Each row is followed by its group and then its class within the group.
[ -6  18 -11  -3   7  -9  -1 -13  20 -19   1  -1  -6  -4   0  -8  -3  -2
 -16  -1 -20  -5 -10   4   2   2 -18  -4   0 -12  -3  10   2   0 -20   6
   1  -8   2]	R:Z
[-11  35  -6   6 -14 -11   2  -6  12 -20  -9  -3   0   0  -5  -7   4  -1
  -7   6 -23 -26  -3   0  -5  -5  12  -1  -1  -3   6   4  13 -21  23  -8
  19   6 -15]	P:N
[ -3   9 -13  14  -8   2   0   7 -32  -2   5  -7   4   3   8  -6  -4   0
  13   6  -6 -14  -2  -5   1  -1   9   5   1   6   5   2  -3 -19  24  -5
 -22   5  -8]	E:F
[ 35 -19  -8  21   5  14   9  15 -58  38   5  -1   2  13  10   3  16   8
  33 -12   5  24  14   8   1   4  -8   6  25   9  -7  22 -28   6 -35   2
 -58  15  16]	E:Y
[-13  16 -30   9 -19 -16   8  12 -50  -4  15  -4  -3   4  -1  -2   8  12
  20   4 -21 -17  -2 -11   3  -6  18  -1   8   7   5  13   1 -16  19  -3
 -32   9  -5]	E:J
[  3  21  -5  -1   7   9  11  -6 -23  18   7  -2  -8  -2  -2 -36  -9  -2
  -1  -1  14   5  -2 -19   3  -5  -6  -6  -5  -8  -4 -16  12  13  16   3
   0 -15   7]	H:W
[ -2  15  -6 -14   5   8  14 -25  -5  11   3  -9  -5 -11  -4 -41 -10  -4
 -15  -5  17  -2  -7  -1  -1  -5 -11  -5 -14 -19   0 -18  20  14  24   5
  22 -23   4]	H:W
[ 19  -4  -3   5   2   5   2   5 -30  28   3   1   2   6   4   1  12   4
  13  -5   6  14   6   5   2   4 -10   7   7   4   1  19  -9   0 -28  -2
 -27  11  12]	E:Y
[-32  26 -23 -16  -8 -26  13  -1 -25 -10  20  -5  -2  -4  -2 -29 -13  -2
 -14  10 -14 -12  -6 -14  -1  -9   8  -7  -3  -7  -4  -1  16   9  26   0
   9 -15  -6]	H:K
[-24  12 -27  -5  -3 -24  -2  14 -18  -5  22  -2  -3  -2   4   9  -5  -4
   2   9 -19  -2  -2 -16   2  -7  17  -7   3   5   2  12  -3  -8 -10   2
 -27   0  -1]	R:Z
[ 29  -6  49  27  27  49 -18 -79  84 -23 -57  -3  18 -10 -10 -18  -2   2
 -39  -9  31 -13   1  57  -4  15 -21  22  -7 -31  -6 -10  15 -14 -19  -5
  81  -8 -20]	P:Q
[-24  28 -19  -2 -11 -12   7 -10 -13 -13   9  -4  -7  -6  -1 -17 -11  -5
  -9   6 -17 -21  -9  -9  -3 -12  14 -12  -9  -8   2 -12  17  -7  52  -2
  14 -12  -7]	H:X
[ 18 -15  -4  14  -2  -5   6  -5  12  11 -11  10  -1   4   2  26  23  13
  11 -11 -18  13   6  22  -2   2   0  -2  14   4 -12  24 -28   3 -32   0
 -13  16  10]	P:N
[  2   4 -14   2   4  -7   3  13 -22  12  10   2   0   4   8   2   1  -3
   5   2 -14   6   2  -2   7   0   2  -2   7  -1  -5  16 -15  -4 -23   2
 -34   4   8]	R:Z
[-14  24 -21  -2   7 -16   0  14  -6   6  14   1  -6   1   9   4 -10  -7
  -9  10 -27  -1   1 -15   2  -1  15  -8   6  -5  -6  16  -9  -7 -26   5
 -27  -3   6]	R:Z
[ -5  11 -15  -3  20  -3  -3   8  -9   8  17  -3   4  -2   9 -10 -19  -8
  -8   5  -9   9   0  -8   5  -5   4  -3   5  -8  -7  13 -14   2 -36   7
 -28  -8   6]	R:G
[-10  27 -10  -2 -17 -27  10  25   8  -6   2   9 -13   0   5  27  10   0
   4   5 -55 -10   0 -10   2  -9  21 -14   1   6  -4   4 -13 -18  18  -5
  -4  19   1]	P:L
[ -7  28  -3  12  -2  -7   2 -16  44 -17 -16   1   1  -2  -4   7   4   4
 -14   3 -32 -19  -2  12  -1  -5  15  -2   2 -10  -7   6  -1 -16   6  -5
  22   2  -7]	P:L
[ 12  -8   4  19   1  12  -2   0 -14   2  -4  -7   7   2   2  10   3   2
   9  -3  10 -12  -2  13   1   4  -1   9   2   1   3   7  -5 -12   9  -3
 -17   8  -2]	E:J
[  5  14   2  10  -1 -13   0 -14  50  -7 -16   7  -4   2   2  15  11   3
 -11  -3 -34  -6   1  20  -2   4   2  -5 -12  -7 -10  17 -14 -15 -16   2
  17  10   0]	P:L
[-20   8 -27  15 -11  -5   1  -4 -32 -16   8 -10   5  -1  -4  -8  -6   2
  12  12   0 -26  -8  -8  -1  -8  19   5   1   0  10   7  13 -18  30  -6
 -14  -1 -18]	E:J
[-23  22 -20   1 -24 -25  10   9 -28 -18   8  -1  -3   2  -5   3  11   6
  14   6 -24 -23  -2  -9  -2  -9  22  -1   5   9   6   2   7 -11  36  -8
  -3   8 -12]	P:N
[-15  10 -35  -1  -3 -30   7  16 -39   5  27  -7  -6   4   4   6   3   3
   9   6 -32   0   0  -8   2  -6  16  -8  11   4  -7  27 -16   1 -16   3
 -35   5   6]	R:Z
[-16  17   3   3 -12  -7  -1 -16  36 -30 -16   4   1  -2  -9   6   1   3
 -10   9 -20 -20  -8   4  -2  -3  15   0  -4  -2  -1  -6  13 -13  28 -11
  37   0 -19]	P:Q
[ -8   3  -6   1  -3   5  -2   3 -20 -10  -1  -9   8  -1  -3  -8 -13  -1
   7   9   8 -13  -1  -4  -1   0  12   4   2   4   4  -3   8 -11  22  -2
  -9   0 -15]	E:J
[-16  36  -8 -10   7 -10  -1   1  15  -9   5  -2  -1  -5  10 -14 -16  -7
 -23  15 -19  -9   0  -7   3  -7  10   0   2 -14  -7   0   8 -10 -15   3
   9  -8  -5]	R:Z
[-14  12 -24  -2  11 -15   0   0  -2   1  14   3  -1   0   6  -2  -5  -1
   3   5 -21  -5  -5  -2   4   1   7  -7   2  -7  -4  18  -5  -1 -22   5
 -18  -7   4]	R:Z
[ -6  12 -13 -10  10 -14  -2  13 -16   9  18   1  -3  -1   9  -9  -7  -9
  -9   5 -15   6   1  -6   5  -1  -2  -9   3  -8  -8  17  -7   3 -33   7
 -25  -9   9]	R:G
[-12  15 -21  -1  16  -5  -2  17 -20   7  20  -1   2   1  10  -1 -19  -6
  -6  12 -21   6   2 -12   3  -7   9  -5  11  -9  -9  13 -12  -2 -31   3
 -37  -5   5]	R:G
[-12  22  -4   9 -16 -10  -4 -10  31 -27 -14   0   3   4 -11  11  13   3
  -5   5 -24 -26  -3  10   0  -2  15   6   6   0   6   8   9 -28  15  -8
  25  12 -20]	P:Q
[-27  28 -16 -12 -11 -12  11  -4 -21 -16  14  -7 -11  -8  -5 -30 -16  -4
 -12   9  -2 -23 -10 -19  -2 -11  10 -14 -10 -10   6 -22  27   3  63  -2
  25 -18 -10]	H:W
[-16  22  -9 -12  -2  -1  13 -21  -1  -7   3  -7  -2  -6  -6 -28 -13   2
 -11   2   1  -8  -1  -5  -1 -10   2  -3  -6 -13   0 -20  22  11  35  -3
  29 -20  -1]	H:W
[-17   1  -8   2 -13 -20  -6  -1  19 -22  -4   3   2   0  -4  18  10   4
  -3   1 -20 -14  -3   3  -1  -5  12  -2  -1   7   0   9  -1 -12  10  -1
  15   9 -10]	P:Q
[ 10   2  15   8  -3   3   0 -10  40 -11 -21   5   2   2  -6   9  12   3
  -5  -4 -10  -7   1  16  -1   3  -1   3  -1  -2  -5   3  -3 -10  12  -5
  28  10  -8]	P:Q
[ -9  21 -10  13  -4  -5   3  -6  31 -10  -9   6  -6  -1   4  21   0  -2
  -3   3 -35 -16  -7   2   3  -7  24 -12   1  -5  -2   0  -9 -24  16  -8
   1   5  -4]	P:L
[ -5  19   3  -1  11  14   6 -34  10  -9  -8   3   5  -9  -7 -45 -20   0
 -21   7  18 -15  -7  14  -3  -6  -3   2  -7 -22  -4 -20  33   3  35  -4
  37 -22 -13]	H:K

Each row is followed by its group and then its class within the group.
[ -7   7  -2   3  43  -9  -4  -8  23   6   1   8  39   2   2  -3  20  -2
  -5   5  -3  -1 -11  20  -9  27   4  11   6   0  25  11   9   8  11 -22
   0   1   3]	<51>:Bofi
[  5  27  -2   2  -1  -9   8   0  28   8   3  13 -20  -2  21  13  21  -2
   2   5  -4   3  -5  32  27  26  12   9 -12 -11  11   7   7  11  -8 -13
   0   0  13]	<52>:sab
[ -4  -2   8   2  13  16  13  11  19  15   3  15   2   0  10   5  25   1
  -6   7 -11   6 -12  29   4  33  -1   8  -9  -8   4   9  19   1   4 -23
  12  -3   2]	<51>:muk
[ 24  23  -8  -1   8   2   0   0  31  13   3  12 -29 -12  -1   7  33  -2
   8  13   2   4  -3  -5  12  36  13   8   8   0  -6   6  20  28   3 -18
  13   2 -14]	<52>:sab
[ 36   1  11   6   4   4   9   2   8  14   1   6 -12 -16  14   0  44 -14
   1  18   2   4 -12  15  -3  28   4   1  23 -12 -14  15  27  14   1 -17
  17  -2 -16]	<52>:Gafan
[ 27  16   5   7  17  -9  15   3  39   8  -2  19 -32 -28  13  18  37 -14
   1   7  11   6 -13  11  19  20  13  13   6 -13  -4  22  35  11  -2 -32
  29  -8 -17]	<52>:Gafan
[ -2  11   0   2  38  -3   9  11   1  26   5   6 -21   6   2  -1  31   6
  11   3  -5   5 -24   4 -17  48  14  12   3   8  10   2  10  15  24 -30
  12  -6  -5]	<51>:Bofi
[ 11 -11   3   2   6  12  11   2 -18   6  -1 -16  -1  12   1  -2  41  20
  -3  -7  -8  11 -14  17  -2  30 -14   7  -6  -1   1 -10  18  13   6 -17
  20   2   3]	<51>:muk
[ 14  22   7   7   1 -11   4   0  32  15  -6   6   2 -24   7  15  40 -16
   1  21   0  16  -7  46  23   2  11   0   4  -3 -22  32  20  10 -11 -21
  11 -23  -3]	<52>:Gafan
[ 37  35  -2   9  14  -8   0   3  80   5   2  22 -55 -22  16  14  36 -15
   4  10   3   3 -15  24  18  46  25  18  -1 -21  10  20  38  20   5 -40
  31  -3  -7]	<52>:Gafan
[ 17   3  -7   1  15  -5   4   1   6  10  10   8  -1   3   5  -2  31  -2
   5  -5  -3   2 -15  30 -13  42   6  14   5   5  15   5  14  16  -1 -14
  13  -2  -3]	<51>:Bofi
[ 33  -2   2  -2 -19 -10  10   3   2   1   0  -1  -7  16  -6  13  32   8
   6 -12   0  -1   1  12  15  19  -1  -4  -4  -4  15   4   6  13 -15   2
  12   3   9]	<52>:sab
[-15   2   0  -3  28  10  -1   5  19  22   0   1  17  -4  20   5  28   4
  -4  15  -1  12 -14  40  -2  39   6  12   6  -2   3  11  10  23   7 -27
   8   3   5]	<51>:Bofi
[ 21   9   4  -2  14   1   5   5  23  23  -5  16   3 -16   9  15  42 -13
   3  18   9  -1  -2  21  10  14  10   2   5 -13  -2  25  17  17  -6 -16
  11 -18  -3]	<52>:Gafan
[ 25   8  -1   8   5   8  13   6  28   9  -1   9   2 -11   3  19  47  -9
 -13  14  -6   3 -10  20  18  41   2  11   4  -7  -1  14  36  21 -13 -25
  27  -6  -5]	<52>:Gafan
[  9  -5   8   0  33 -17   9  -5 -10  -2   1   8  44   5   1  11  12   4
  -7  -2  -3   0 -11   2 -10  37  18   3   1  -6 -22  -2  -1   3   0 -14
 -13   3  -2]	<51>:Bofi
[ 11 -14   6   3  23  11  16   7   7  -6  -2   5   1  26  18  10  13  18
 -16  -2  -6   2 -13  12 -27  45  -2  17  -6 -10   7 -16  15   9   3 -25
  20   4   6]	<51>:muk
[ 33  15   0   3  36  -7   3   4  30   3 -12   6   1 -18  12  11  35  -4
  -8  20  13   6  -9  46 -11  28  14   7  11  -9  10  15  18  16  -5 -24
  17 -11  -9]	<52>:Gafan
[-11 -21  -2   0  36  -1 -13  -3  -5   8  -4   8  20  11   9   6  23  16
  -3  -1  -9   4  -7  14 -11  33   3   9  -1  -1   0  -4  -3  16  17 -17
  14   0   0]	<51>:Bofi

Each row is followed by its group and then its class within the group.
[  8 -15   6 -27  11   4   7   1   4  18   9   7   0   5  21   6  -2  -5
  -4   0  -3 -11   2 -17 -23   2  -4  29  10   8   2 -18  -2   3  25 -20
  -3   3  13]	Bakel:T
[  7  -4   3  15   8  -4   2  -7   1  12   8   3   8  -4  26   4   0   8
 -10  -6 -14  -9   0 -27 -20  -1  -2  31  -2   3  -2 -14   1  18  15  -8
   1  -3  11]	Bakel:T
[ 13   0   4  -2  12   8 -19  -1   2   4   7   9  14  -2  30   1   9  18
 -13  11  -1   0  -6 -11 -20   8   0  20  -2  -1  15 -18   3  19   0  -4
  -9   1  19]	nasom:S
[  9   6   5  -4  12   4 -20  -3  16   4   6  16   2  -2  23  -6   9   8
 -12   3  -5   1  -3  -8 -10   9  -1  11  -7  -8  17  -8  13  16  -9 -19
  -5   4  11]	nasom:S
[ 13  -5 -13   6  -1  -4  -3 -12   7  11  19   3  10  -2  13   5  -4  10
  -2  -3   1 -13   4 -25 -23   1   2  27  -9   3  -3  -2   2  15   8   0
   3  -3  20]	Bakel:T
[  1  -9   4  -4   8  11  12   5  -4   8  -7 -16   6   5  22   7  -3  13
  -8  19   7 -16   5 -16 -17  -3  -4  14  15  25 -18 -10  -2   7  13  24
  -6 -15  15]	Bakel:V
[  4  -5   4  -9  12  11  16  -1  -6   4  -9   1   4  -3  19   0   1   8
  -6   6   3 -10   3  -9  -7   4  -9  12  11   8   1  -1  -6   7   7  10
  -6  -1  11]	Bakel:V
[ -7  -5  -6   4   0  -6   7 -10   6  16   4   8   6  -6  23   7  -5   1
  -5  -7  -6  -9   8 -17 -16   1   1  27  -9  -9  -1  -6   4   5  14 -10
   0  -7  10]	Bakel:T
[  6  -5  -7   9   3   3   6 -18   7   1   0  -1   3   5  14  -1   3   6
 -11   7  -2 -14   5  -6  -6   1   6  18  12   0  -6  -4  -5  13   2   0
  -4  -6   1]	Bakel:V
[ 15   5   4  -7  17  10  -7 -10  11  -1   0   2  11 -11  22   5   8  12
 -18   7   3   4   5 -14 -11   9   2  10   1  -8  17 -10   4  18  -7  -9
  -4   7  12]	nasom:S
[  7 -12  -7  -8   4   6  10 -14   2  12   2 -10  12   4  33   3  -3  15
   1  15  -2 -14   9 -33 -19   1   4  23  -3  11  -5 -10   1  16  13  10
  -5 -13  11]	Bakel:V
[ 18  -8   6 -19  23  19 -17  13  -3  -1  -9  -2   0   5  13  -6   3  18
 -15  16  -7 -15  -5  -4 -17   8   6   6  18  -4  17 -23  13  15   0  -1
 -12  11  -7]	nasom:A
[ 13  -7  20 -17  20  20 -18  16  -2  -4 -13   0  11  -1  26  -1   7  21
 -22  22  -4   0   0  -8 -16  12  -8  -1   4   3  18 -22   4  17   0   5
 -12   3  22]	nasom:S
[ 11  -2   6  -8  16  10 -17  -2   5   8  -1  14   1  -2  20  -6   6   7
 -15   8 -10  -5   0  -5 -13  12  -6  13   2  -9  21 -15   4  13  -5 -13
  -7   2  13]	nasom:S
[  5  -7 -10   9   8  -7  -6  -7   1   7  14   5  13  -7  25   6  -6  25
 -21 -11   3  -9   6 -28 -26  -5   6  35 -16  -4  -2  -9   3  15   7  -9
  -2  -7  13]	Bakel:T
[ 14  14  12   5  15  10 -24 -17   4  -2  -8   1  14  -6  29   0  14   5
 -28   5  -9   4  -2  -8  -4  17   1   9   1 -15  22 -13   3  36  -9 -20
 -11   6  22]	nasom:S
[ 17  -7  -1 -10  21  13 -14   2   1   7   5  -3   4  -1  14   7   3  12
 -10   9  -1  -9  -1 -15 -17   5   4   7  12   0   9 -15   8  15  -5 -11
  -9   5   8]	nasom:S
